Here is a tiny trained network, its code and every weight. The questions are about switching its units off for an input and a class, where a switched-off unit gives its printed mean instead of its output.

import numpy as np


def w(rows, s, z=0):
    codes = np.array(rows[::2]) - 128.0
    scale = np.full(codes.shape[1], s)
    scale[-1] = z or s
    return codes * scale


def f(y):
    return y / 2 * (1 + np.tanh(0.7978845608 * (y + 0.044715 * y**3)))


def log_softmax(a):
    a = a - a.max(-1, keepdims=True)
    return a - np.log(np.exp(a).sum(-1, keepdims=True))


def net(x, mask):
    res = np.array(x, float).reshape(1, 5) / 4 @ E
    y = f(res @ A[0][:, :-1].T + A[0][:, -1])
    res = res + np.where(mask, y, B[0][:, -1]) @ B[0][:, :-1]
    return log_softmax(res[-1] @ U[:, :-1].T + U[:, -1])


A, B = {}, {}
E = w([
[179,92,134,224,159,197,236,114,152,123],'x0',
[133,49,114,152,11,99,122,182,154,99],'x1',
[90,146,111,159,82,138,133,108,148,153],'x2',
[135,183,98,144,143,145,126,197,185,33],'x3',
[135,125,132,107,122,140,114,113,133,117],'x4',
],0.012)
A[0] = w([
[107,110,146,150,147,132,106,134,123,122,111],'n1',
[138,135,165,143,129,127,109,140,147,144,128],'n2',
[141,158,122,128,87,104,132,129,88,139,90],'n3',
[52,160,144,69,130,50,66,124,85,146,184],'n4',
[133,2,142,122,64,135,134,173,141,132,64],'n5',
[146,185,160,144,168,194,155,104,143,119,80],'n6',
[137,208,95,140,157,174,142,156,186,43,144],'n7',
[102,114,108,107,174,98,141,144,152,109,133],'n8',
[122,242,123,116,175,159,115,131,102,151,43],'n9',
[148,102,57,116,100,103,83,180,191,80,112],'n10',
[101,133,107,104,130,128,80,199,145,102,135],'n11',
[114,140,121,141,104,101,106,180,126,141,118],'n12',
[132,128,88,119,149,136,176,123,68,155,139],'n13',
[125,124,109,126,188,135,143,58,133,130,149],'n14',
[162,57,119,134,64,100,145,123,119,110,126],'n15',
[102,137,104,104,89,59,84,161,158,59,125],'n16',
[114,118,98,146,122,100,109,128,143,108,125],'n17',
[110,165,136,110,140,100,63,118,84,173,2],'n18',
[100,168,118,79,131,89,96,115,85,163,32],'n19',
[123,88,143,131,144,95,169,66,111,161,155],'n20',
[139,135,119,125,131,125,132,122,71,87,150],'n21',
[112,102,132,117,176,161,167,55,125,153,127],'n22',
[138,106,114,148,115,152,165,153,155,94,47],'n23',
[141,108,165,123,137,172,125,128,70,134,137],'n24',
],0.0093,0.0078)
B[0] = w([
[150,115,152,108,135,112,147,104,119,126,124],'n1',
[89,127,137,135,131,126,152,105,134,111,128],'n2',
[145,120,127,95,151,126,46,117,97,107,132],'n3',
[110,49,209,166,156,92,39,177,200,184,254],'n4',
[157,121,193,129,208,151,95,143,210,207,199],'n5',
[152,180,29,104,152,163,152,28,131,103,175],'n6',
[81,6,254,147,180,103,25,204,178,198,220],'n7',
[148,134,146,134,152,159,145,109,116,139,143],'n8',
[105,111,248,94,134,81,45,163,114,184,177],'n9',
[90,173,79,68,76,137,181,135,67,72,201],'n10',
[142,180,89,125,128,137,181,123,98,63,188],'n11',
[124,157,136,103,104,157,106,128,76,88,158],'n12',
[161,168,123,145,113,93,165,108,136,117,158],'n13',
[152,186,80,130,94,145,128,122,134,105,179],'n14',
[103,117,183,119,165,121,70,179,195,175,191],'n15',
[148,153,54,55,88,137,176,109,62,101,217],'n16',
[164,152,145,97,142,95,186,129,107,122,144],'n17',
[170,135,100,185,169,222,183,77,192,194,160],'n18',
[171,109,143,175,151,190,145,92,217,169,170],'n19',
[178,159,91,154,124,181,160,77,99,149,184],'n20',
[129,149,114,143,142,127,145,104,132,153,140],'n21',
[133,186,114,118,89,132,159,107,111,109,185],'n22',
[87,104,171,50,46,109,89,162,102,101,150],'n23',
[126,120,99,132,116,152,147,140,125,121,151],'n24',
],0.007,0.013)
U = w([
[129,121,138,164,162,179,113,108,175,181,250],'0',
[85,98,169,122,123,93,75,141,135,174,18],'1',
[119,189,2,104,85,158,164,95,5,106,162],'2',
],0.012,0.0019)

Each question gives the input, the list of numbers given to net, and the class t.
The units are the neurons (one row each of A and B). Each row of codes is followed by its name. A weight is (code - 128) times the scale printed after its matrix; where a second scale follows, it is the last column's (A, B and U).
mask holds one flag per neuron, in row order. A switched-off neuron (its flag False) gives its mean, the last column of its row in B, instead of its output. The means were averaged over made-up inputs and are rounded, as every weight is.
A unit's drop is (log p(t) with every unit on - log p(t) with that unit switched off) / (log p(t) with every unit on - log p(t) with every unit switched off).
The circuit of an input: a set's keep is (log p(t) with only the set's units on - log p(t) with every unit switched off) / (log p(t) with every unit on - log p(t) with every unit switched off). Starting from the 12 units with the biggest drops (on a tie, the unit counted first), units are removed one at a time, each time the one whose removal leaves the highest keep (on an exact tie, the one counted first), for as long as the keep stays at least 0.8.
units of the circuit, in order: the units of the circuit, biggest drop first
unit that matters most: the unit with the biggest drop
top k neurons: the k neurons with the biggest drops, biggest first
drop when u is switched off: that unit's drop, to one decimal
input [-8,5,-3,1,-7], class 2: unit that matters most : n16
input [1,8,-8,-4,2], class 0: top 3 neurons : (n5, n7, n4)
input [-4,2,-7,8,6], class 2: top 2 neurons : (n16, n10)
input [-4,-2,-6,-4,-8], class 0: units of the circuit, in order : (n18, n19)
input [-1,-4,-4,2,-4], class 1: top 2 neurons : (n9, n18)
input [2,-3,2,-1,0], class 2: top 2 neurons : (n4, n7)
input [1,2,3,5,2], class 1: top 3 neurons : (n7, n6, n20)
input [8,6,-1,6,3], class 1: top 2 neurons : (n23, n7)
input [-1,8,-2,7,0], class 2: top 2 neurons : (n10, n16)
input [-4,-7,8,7,8], class 1: top 2 neurons : (n9, n7)
input [-7,-3,3,-4,-5], class 0: top 3 neurons : (n18, n19, n7)
input [-1,-3,1,8,6], class 1: drop when n7 is switched off : 3.5
input [-6,-1,1,-6,5], class 0: drop when n19 is switched off : 0.3
input [3,8,8,2,-7], class 1: units of the circuit, in order : (n23)
input [-8,-2,8,0,-7], class 0: drop when n9 is switched off : -0.2
